Below is a small trained network, with its code and all its weights. Each question gives an input and a target symbol and asks what happens when units are switched off, that is, made to give their printed mean instead of their output.

import numpy as np


def w(rows, s, z=0):
    codes = np.array(rows[::2]) - 128.0
    scale = np.full(codes.shape[1], s)
    scale[-1] = z or s
    return codes * scale


def norm(h):
    return h / np.sqrt((h * h).mean(-1, keepdims=True) + 1e-5)


def f(y):
    return np.maximum(y, 0)


def softmax(a):
    e = np.exp(a - a.max(-1, keepdims=True))
    return e / e.sum(-1, keepdims=True)


def log_softmax(a):
    a = a - a.max(-1, keepdims=True)
    return a - np.log(np.exp(a).sum(-1, keepdims=True))


def net(x, mask):
    ids = ['αγδεζηθλπστφω'.index(c) for c in x.split()]
    T = len(ids)
    res = E[ids] + P[:T]
    u = 0
    for l in range(3):
        q, k, v = (norm(res) @ M[l].T for M in (Q, K, V))
        z = softmax(np.where(np.tri(T) > 0, q @ k.T / 3**0.5, -1e9)) @ v
        res = res + np.where(mask[u], z, O[l][:, -1]) @ O[l][:, :-1]
        u += 1
        y = f(norm(res) @ A[l][:, :-1].T + A[l][:, -1])
        res = res + np.where(mask[u : u + 4], y, B[l][:, -1]) @ B[l][:, :-1]
        u += 4
    return log_softmax(norm(res)[-1] @ U[:, :-1].T + U[:, -1])


Q, K, V, O, A, B = {}, {}, {}, {}, {}, {}
E = w([
[121,62,98,131],'α',
[163,100,130,103],'γ',
[120,116,92,96],'δ',
[24,90,135,232],'ε',
[109,122,96,93],'ζ',
[117,110,111,98],'η',
[144,108,133,99],'θ',
[250,148,242,175],'λ',
[120,158,105,69],'π',
[151,118,134,92],'σ',
[158,168,129,165],'τ',
[105,170,118,179],'φ',
[128,104,126,103],'ω',
],0.02)
P = w([
[95,120,7,128],'0',
[74,118,157,81],'1',
[153,91,77,152],'2',
[74,123,168,97],'3',
[169,94,104,154],'4',
[75,130,169,104],'5',
[150,114,95,156],'6',
[77,129,178,115],'7',
[159,143,106,128],'8',
[74,141,172,119],'9',
[145,164,98,154],'10',
[68,155,166,121],'11',
],0.023)
Q[0] = w([
[186,208,2,142],'L0H0',
[96,110,104,146],'L0H0',
[90,85,96,43],'L0H0',
],0.0089)
K[0] = w([
[195,117,62,1],'L0H0',
[145,96,135,122],'L0H0',
[74,137,136,80],'L0H0',
],0.0087)
V[0] = w([
[73,120,124,152],'L0H0',
[107,162,97,23],'L0H0',
[106,112,137,2],'L0H0',
],0.0082)
O[0] = w([
[94,204,138,109,163],'L0H0',
[134,74,141,212,206],'L0H0',
[188,2,254,128,253],'L0H0',
],0.0091,0.0023)
A[0] = w([
[196,107,107,81,173],'L0N0',
[92,230,87,253,147],'L0N1',
[51,122,143,82,83],'L0N2',
[114,182,79,88,253],'L0N3',
],0.0075,0.0045)
B[0] = w([
[27,63,85,164,253],'L0N0',
[232,1,214,202,238],'L0N1',
[73,149,188,154,212],'L0N2',
[67,88,157,197,242],'L0N3',
],0.0069,0.0032)
Q[1] = w([
[164,125,100,92],'L1H0',
[39,147,249,93],'L1H0',
[91,112,225,175],'L1H0',
],0.013)
K[1] = w([
[172,100,84,68],'L1H0',
[200,180,154,245],'L1H0',
[93,187,186,211],'L1H0',
],0.011)
V[1] = w([
[144,190,134,192],'L1H0',
[166,245,153,116],'L1H0',
[87,96,101,102],'L1H0',
],0.013)
O[1] = w([
[105,105,126,89,104],'L1H0',
[139,22,124,2,1],'L1H0',
[148,232,206,183,137],'L1H0',
],0.0093,0.0084)
A[1] = w([
[9,45,179,153,226],'L1N0',
[216,81,101,120,225],'L1N1',
[167,215,113,196,254],'L1N2',
[132,81,170,88,96],'L1N3',
],0.012,0.0029)
B[1] = w([
[201,235,134,116,250],'L1N0',
[17,174,90,145,150],'L1N1',
[126,1,67,119,249],'L1N2',
[109,122,51,135,161],'L1N3',
],0.0094,0.011)
Q[2] = w([
[31,198,170,107],'L2H0',
[195,131,1,193],'L2H0',
[158,163,190,60],'L2H0',
],0.0099)
K[2] = w([
[76,230,176,142],'L2H0',
[121,76,74,203],'L2H0',
[248,176,210,93],'L2H0',
],0.015)
V[2] = w([
[177,117,87,133],'L2H0',
[47,142,104,111],'L2H0',
[132,140,1,155],'L2H0',
],0.0096)
O[2] = w([
[205,133,142,198,163],'L2H0',
[55,198,193,112,83],'L2H0',
[229,165,139,255,250],'L2H0',
],0.0095,0.0026)
A[2] = w([
[74,110,140,77,193],'L2N0',
[155,247,135,119,138],'L2N1',
[48,179,184,157,123],'L2N2',
[149,161,189,114,252],'L2N3',
],0.014,0.0043)
B[2] = w([
[111,74,97,252,237],'L2N0',
[182,142,80,120,234],'L2N1',
[110,174,196,95,221],'L2N2',
[153,82,37,77,253],'L2N3',
],0.013,0.0054)
U = w([
[102,177,106,250,150],'α',
[199,91,137,165,148],'γ',
[166,139,109,164,68],'δ',
[57,224,112,147,254],'ε',
[129,159,164,122,73],'ζ',
[134,138,186,97,119],'η',
[161,105,151,88,66],'θ',
[48,50,65,94,141],'λ',
[95,128,166,116,89],'π',
[167,80,153,77,60],'σ',
[200,134,20,70,61],'τ',
[174,193,67,54,145],'φ',
[135,117,168,96,83],'ω',
],0.015,0.0062)

Each question gives the input, a string of symbols that net reads in full, and the target symbol t.
The units are the heads (3 rows each of Q, K, V and O) and the neurons (one row each of A and B). Each row of codes is followed by its name. A weight is (code - 128) times the scale printed after its matrix; where a second scale follows, it is the last column's (O, A, B and U).
mask holds one flag per unit, layer by layer, with each layer's heads first. A switched-off unit (its flag False) gives its mean, the last column of its rows in O or B, instead of its output. The means were averaged over made-up inputs and are rounded, as every weight is.
A unit's drop is (log p(t) with every unit on - log p(t) with that unit switched off) / (log p(t) with every unit on - log p(t) with every unit switched off).
The circuit of an input: a set's keep is (log p(t) with only the set's units on - log p(t) with every unit switched off) / (log p(t) with every unit on - log p(t) with every unit switched off). Starting from the 12 units with the biggest drops (on a tie, the unit counted first), units are removed one at a time, each time the one whose removal leaves the highest keep (on an exact tie, the one counted first), for as long as the keep stays at least 0.8.
circuit, biggest first: the units of the circuit, biggest drop first
k most important neurons: the k neurons with the biggest drops, biggest first
top k neurons in layer l: the k neurons of layer l with the biggest drops, biggest first
drop of u: that unit's drop, to one decimal
input ζ φ θ λ λ ω φ θ ζ γ δ η, target φ: circuit, biggest first -> (L1N0; L1H0)
input λ θ γ γ α λ γ ε γ σ, target ε: circuit, biggest first -> (L0H0)
input γ η δ δ γ λ τ π, target τ: circuit, biggest first -> (L1N0; L2N3)
input λ σ τ γ, target τ: 2 most important neurons -> (L1N0; L0N1)
input φ π φ α φ α, target φ: 2 most important neurons -> (L1N0; L2N1)
input ε γ ε φ π ε σ ε γ ε ε τ, target τ: circuit, biggest first -> (L1H0; L0N1; L0H0)
input θ λ η τ δ α σ λ φ λ σ λ, target λ: circuit, biggest first -> (L1H0; L2H0)
input γ σ ζ γ φ ζ θ ω, target φ: top 2 neurons in layer 1 -> (L1N0; L1N2)
input λ π ε η λ α, target λ: 2 most important neurons -> (L2N0; L1N1)
input γ π γ η α ζ α γ σ α α γ, target γ: top 3 neurons in layer 0 -> (L0N0; L0N3; L0N2)
input λ λ ω γ, target λ: 2 most important neurons -> (L2N0; L1N2)
input λ ω η φ φ θ η ω δ γ, target φ: 2 most important neurons -> (L1N0; L1N2)
input α π γ θ γ η γ θ φ ζ, target φ: 3 most important neurons -> (L1N0; L0N1; L1N2)
input ε γ γ λ γ ε ε γ η δ, target ε: most important neuron -> (L0N1)
input ε γ φ ω α δ, target φ: 3 most important neurons -> (L1N0; L2N1; L2N3)
input λ ε τ η ω δ γ δ γ φ δ σ, target φ: 3 most important neurons -> (L1N0; L2N1; L2N3)
input γ ζ φ α, target φ: 2 most important neurons -> (L1N0; L1N2)
input η δ γ η ω η, target η: top 2 neurons in layer 2 -> (L2N2; L2N0)
input η η ε λ φ α σ θ, target φ: 2 most important neurons -> (L1N0; L2N1)
input α σ γ λ η ζ λ ζ, target λ: circuit, biggest first -> (L1H0)
input γ α α φ φ η ω δ, target φ: 2 most important neurons -> (L1N0; L2N1)
input ε λ ε τ φ θ π α α λ γ φ, target φ: 2 most important neurons -> (L1N0; L1N2)
input φ γ λ η, target λ: top 2 neurons in layer 2 -> (L2N0; L2N1)
input γ γ γ ε σ, target α: top 2 neurons in layer 2 -> (L2N3; L2N1)
input γ ε θ δ, target ε: top 2 neurons in layer 2 -> (L2N0; L2N2)
input γ λ φ θ ε α, target ε: drop of L2H0 -> 0.2
